Below is a small trained network, with its code and all its weights. Each question gives an input and a class and asks what happens when units are switched off, that is, made to give their printed mean instead of their output.

import numpy as np


def w(rows, s, z=0):
    codes = np.array(rows[::2]) - 128.0
    scale = np.full(codes.shape[1], s)
    scale[-1] = z or s
    return codes * scale


def norm(h):
    return h / np.sqrt((h * h).mean(-1, keepdims=True) + 1e-5)


def f(y):
    return y / 2 * (1 + np.tanh(0.7978845608 * (y + 0.044715 * y**3)))


def log_softmax(a):
    a = a - a.max(-1, keepdims=True)
    return a - np.log(np.exp(a).sum(-1, keepdims=True))


def net(x, mask):
    res = np.array(x, float).reshape(1, 2) / 4 @ E
    u = 0
    for l in range(2):
        y = f(norm(res) @ A[l][:, :-1].T + A[l][:, -1])
        res = res + np.where(mask[u : u + 6], y, B[l][:, -1]) @ B[l][:, :-1]
        u += 6
    return log_softmax(norm(res)[-1] @ U[:, :-1].T + U[:, -1])


A, B = {}, {}
E = w([
[197,143,2,102,101,86,238,239,57,165,112,228],'x0',
[6,147,148,170,183,92,142,215,118,202,57,78],'x1',
],0.0053)
A[0] = w([
[176,105,131,104,100,163,122,41,72,84,142,151,40],'0.n0',
[254,150,78,55,99,124,145,118,53,133,116,181,42],'0.n1',
[146,72,144,143,142,98,131,78,123,154,162,154,157],'0.n2',
[70,108,175,139,158,181,83,109,209,122,203,112,46],'0.n3',
[175,93,50,133,132,105,126,178,123,153,144,97,168],'0.n4',
[168,122,123,81,69,148,106,94,150,50,134,123,4],'0.n5',
],0.006,0.002)
B[0] = w([
[133,89,74,75,184,122,96,148,139,201,93,96,201],'0.n0',
[106,114,138,154,76,130,184,127,121,87,162,158,254],'0.n1',
[147,204,135,180,111,179,101,78,114,161,153,197,144],'0.n2',
[72,186,171,150,92,77,200,179,228,56,123,168,234],'0.n3',
[119,111,162,157,198,129,111,54,136,76,94,152,183],'0.n4',
[173,174,110,71,146,151,103,130,82,171,160,2,189],'0.n5',
],0.0082,0.0064)
A[1] = w([
[107,142,254,127,129,127,119,140,148,64,112,71,3],'1.n0',
[77,98,117,124,252,105,147,132,83,142,95,75,122],'1.n1',
[84,181,146,129,131,119,84,128,247,85,140,140,35],'1.n2',
[184,114,68,40,155,203,92,78,88,249,191,44,151],'1.n3',
[108,89,90,185,69,105,153,163,99,132,177,185,115],'1.n4',
[213,126,149,145,84,180,57,128,179,85,182,122,125],'1.n5',
],0.0057,0.0027)
B[1] = w([
[81,139,148,221,187,91,173,108,136,82,149,216,221],'1.n0',
[120,164,59,74,96,191,121,140,109,217,93,70,206],'1.n1',
[83,145,217,168,189,93,212,144,207,167,148,140,249],'1.n2',
[212,95,30,57,98,170,26,128,1,86,186,79,254],'1.n3',
[171,111,200,98,85,210,137,100,218,115,158,134,200],'1.n4',
[122,118,56,167,90,101,107,167,50,228,50,168,179],'1.n5',
],0.0075,0.0049)
U = w([
[146,100,134,159,94,135,64,104,121,167,66,165,5],'0',
[137,202,118,102,167,118,84,115,153,152,187,71,82],'1',
[86,156,64,79,131,179,146,181,91,200,40,95,160],'2',
[114,103,121,122,125,95,95,123,97,111,82,141,4],'3',
[185,111,61,74,122,156,37,126,8,96,178,94,152],'4',
[60,166,191,179,193,87,151,135,189,110,134,131,213],'5',
[144,101,119,121,84,182,215,118,131,77,146,195,228],'6',
],0.012,0.0029)

Each question gives the input, the list of numbers given to net, and the class t.
The units are the neurons (one row each of A and B). Each row of codes is followed by its name. A weight is (code - 128) times the scale printed after its matrix; where a second scale follows, it is the last column's (A, B and U).
mask holds one flag per neuron, layer by layer. A switched-off neuron (its flag False) gives its mean, the last column of its row in B, instead of its output. The means were averaged over made-up inputs and are rounded, as every weight is.
A unit's drop is (log p(t) with every unit on - log p(t) with that unit switched off) / (log p(t) with every unit on - log p(t) with every unit switched off).
The circuit of an input: a set's keep is (log p(t) with only the set's units on - log p(t) with every unit switched off) / (log p(t) with every unit on - log p(t) with every unit switched off). Starting from all 12 units, units are removed one at a time, each time the one whose removal leaves the highest keep (on an exact tie, the one counted first), for as long as the keep stays at least 0.8.
units of the circuit, in order: the units of the circuit, biggest drop first
unit that matters most: the unit with the biggest drop
k most important neurons: the k neurons with the biggest drops, biggest first
k most important neurons of layer l: the k neurons of layer l with the biggest drops, biggest first
drop when u is switched off: that unit's drop, to one decimal
input [-1,-1], class 1: units of the circuit, in order	0.n1
input [-1,6], class 2: 2 most important neurons	0.n3; 1.n1
input [-2,-3], class 4: 2 most important neurons	0.n5; 1.n3
input [1,4], class 2: 3 most important neurons of layer 0	0.n3; 0.n5; 0.n0
input [1,1], class 2: 4 most important neurons	0.n3; 0.n1; 1.n1; 1.n3
input [-5,-5], class 1: 2 most important neurons of layer 1	1.n2; 1.n3
input [7,4], class 6: 3 most important neurons	0.n0; 0.n5; 1.n4
input [8,5], class 6: 2 most important neurons of layer 1	1.n4; 1.n5
input [0,2], class 2: 3 most important neurons	0.n3; 0.n1; 0.n5
input [-6,-5], class 5: 2 most important neurons	0.n3; 1.n2
input [-2,-6], class 4: drop when 1.n4 is switched off	0.0
input [3,-7], class 4: drop when 0.n3 is switched off	0.1
input [-4,-4], class 1: drop when 0.n3 is switched off	4.4
input [-5,-8], class 4: unit that matters most	0.n5
input [-3,-5], class 4: drop when 0.n5 is switched off	0.2
